Here is a tiny trained network, its code and every weight. The questions are about switching its units off for an input and a class, where a switched-off unit gives its printed mean instead of its output.

import numpy as np


def w(rows, s, z=0):
    codes = np.array(rows[::2]) - 128.0
    scale = np.full(codes.shape[1], s)
    scale[-1] = z or s
    return codes * scale


def norm(h):
    return h / np.sqrt((h * h).mean(-1, keepdims=True) + 1e-5)


def f(y):
    return np.maximum(y, 0)


def log_softmax(a):
    a = a - a.max(-1, keepdims=True)
    return a - np.log(np.exp(a).sum(-1, keepdims=True))


def net(x, mask):
    res = np.array(x, float).reshape(1, 8) / 4 @ E
    u = 0
    for l in range(3):
        y = f(norm(res) @ A[l][:, :-1].T + A[l][:, -1])
        res = res + np.where(mask[u : u + 7], y, B[l][:, -1]) @ B[l][:, :-1]
        u += 7
    return log_softmax(norm(res)[-1] @ U[:, :-1].T + U[:, -1])


A, B = {}, {}
E = w([
[114,14,186,83,112,157,120],'x0',
[78,157,105,74,70,254,127],'x1',
[191,189,180,77,84,81,140],'x2',
[128,127,126,128,129,129,130],'x3',
[125,119,111,121,137,146,166],'x4',
[128,133,136,129,129,121,117],'x5',
[130,138,147,134,124,109,92],'x6',
[125,120,113,121,134,144,159],'x7',
],0.0075)
A[0] = w([
[75,78,169,254,202,150,112,56],'0.n0',
[87,36,232,80,143,143,129,99],'0.n1',
[87,140,149,74,91,88,150,41],'0.n2',
[181,105,152,167,156,142,132,38],'0.n3',
[161,192,45,133,172,149,87,53],'0.n4',
[217,189,42,82,141,113,117,117],'0.n5',
[81,128,103,144,131,187,93,252],'0.n6',
],0.0083,0.0014)
B[0] = w([
[86,162,94,91,45,85,153,224],'0.n0',
[177,102,128,245,172,193,144,254],'0.n1',
[107,123,197,54,111,154,221,163],'0.n2',
[112,146,78,2,149,76,102,156],'0.n3',
[152,104,186,212,181,158,131,191],'0.n4',
[110,96,156,181,103,167,150,205],'0.n5',
[76,179,165,113,154,134,96,210],'0.n6',
],0.0086,0.006)
A[1] = w([
[100,110,51,162,166,152,94,124],'1.n0',
[228,134,148,86,115,102,170,71],'1.n1',
[54,113,47,97,177,107,79,4],'1.n2',
[185,82,69,103,168,12,170,198],'1.n3',
[190,14,128,105,90,137,89,180],'1.n4',
[99,178,98,144,86,96,123,121],'1.n5',
[112,149,120,79,138,176,108,141],'1.n6',
],0.011,0.0021)
B[1] = w([
[176,119,151,142,74,65,153,206],'1.n0',
[88,103,129,97,48,80,189,212],'1.n1',
[98,60,150,107,56,84,118,175],'1.n2',
[128,217,106,88,104,180,5,253],'1.n3',
[142,126,90,186,162,158,163,210],'1.n4',
[170,100,123,155,100,109,172,181],'1.n5',
[147,210,96,82,169,111,75,184],'1.n6',
],0.011,0.0063)
A[2] = w([
[95,176,161,69,169,189,117,45],'2.n0',
[255,114,82,201,131,153,121,176],'2.n1',
[103,171,108,196,33,68,179,178],'2.n2',
[149,164,161,146,95,70,99,166],'2.n3',
[107,111,214,73,116,77,193,165],'2.n4',
[176,160,109,198,175,93,170,47],'2.n5',
[42,83,126,168,127,114,135,251],'2.n6',
],0.0092,0.002)
B[2] = w([
[114,182,83,90,154,109,30,173],'2.n0',
[173,187,140,153,199,175,71,207],'2.n1',
[103,56,157,99,188,78,174,255],'2.n2',
[118,90,53,87,128,254,127,201],'2.n3',
[108,16,98,162,68,59,149,176],'2.n4',
[190,91,219,230,235,210,198,169],'2.n5',
[177,73,173,114,83,52,204,175],'2.n6',
],0.0084,0.0085)
U = w([
[181,123,187,238,204,210,176,76],'0',
[82,212,77,52,97,154,16,254],'1',
[83,60,156,97,7,35,222,67],'2',
],0.013,0.00088)

Each question gives the input, the list of numbers given to net, and the class t.
The units are the neurons (one row each of A and B). Each row of codes is followed by its name. A weight is (code - 128) times the scale printed after its matrix; where a second scale follows, it is the last column's (A, B and U).
mask holds one flag per neuron, layer by layer. A switched-off neuron (its flag False) gives its mean, the last column of its row in B, instead of its output. The means were averaged over made-up inputs and are rounded, as every weight is.
A unit's drop is (log p(t) with every unit on - log p(t) with that unit switched off) / (log p(t) with every unit on - log p(t) with every unit switched off).
The circuit of an input: a set's keep is (log p(t) with only the set's units on - log p(t) with every unit switched off) / (log p(t) with every unit on - log p(t) with every unit switched off). Starting from the 12 units with the biggest drops (on a tie, the unit counted first), units are removed one at a time, each time the one whose removal leaves the highest keep (on an exact tie, the one counted first), for as long as the keep stays at least 0.8.
units of the circuit, in order: the units of the circuit, biggest drop first
unit that matters most: the unit with the biggest drop
top k neurons: the k neurons with the biggest drops, biggest first
k most important neurons of layer l: the k neurons of layer l with the biggest drops, biggest first
drop of u: that unit's drop, to one decimal
input [7,-8,0,2,-7,-7,8,-6], class 1: 4 most important neurons of layer 0 => 0.n3; 0.n5; 0.n4; 0.n0
input [4,0,4,4,-3,-4,8,3], class 0: unit that matters most => 0.n1
input [-3,-2,5,-6,-5,-8,8,-6], class 2: top 2 neurons => 0.n1; 1.n1
input [-6,-6,-7,0,4,5,6,-8], class 2: top 4 neurons => 0.n0; 0.n1; 1.n2; 2.n2
input [0,1,-2,-8,0,6,1,2], class 2: top 2 neurons => 1.n3; 0.n0
input [3,4,-3,8,-6,5,-7,-3], class 1: 3 most important neurons of layer 0 => 0.n6; 0.n4; 0.n5
input [-5,5,3,-6,-6,-5,5,-3], class 0: top 2 neurons => 1.n3; 0.n4
input [4,4,3,-4,-6,3,4,-2], class 0: 2 most important neurons of layer 1 => 1.n3; 1.n4
input [4,-5,1,-1,5,-3,-8,-1], class 1: units of the circuit, in order => 1.n3; 0.n3
input [5,4,0,4,-5,4,4,-3], class 0: top 2 neurons => 0.n1; 1.n3
input [-2,-2,3,0,-7,4,-1,-5], class 2: top 4 neurons => 0.n1; 1.n4; 0.n6; 1.n1
input [3,4,-6,-3,-1,-6,1,-5], class 2: top 2 neurons => 1.n3; 1.n0
input [7,-7,3,-5,-3,-7,7,-5], class 0: 2 most important neurons of layer 1 => 1.n4; 1.n2
input [-1,-8,-2,5,-1,-1,0,-8], class 1: units of the circuit, in order => 1.n3
input [8,7,0,3,6,-5,7,4], class 0: 3 most important neurons of layer 0 => 0.n1; 0.n0; 0.n3
input [-3,-8,4,5,-3,1,0,5], class 1: drop of 1.n3 => 1.8
input [-5,0,8,-4,5,-3,-2,5], class 2: drop of 2.n0 => 0.0
input [-1,-7,3,-1,3,8,-1,-7], class 1: drop of 1.n3 => 1.5
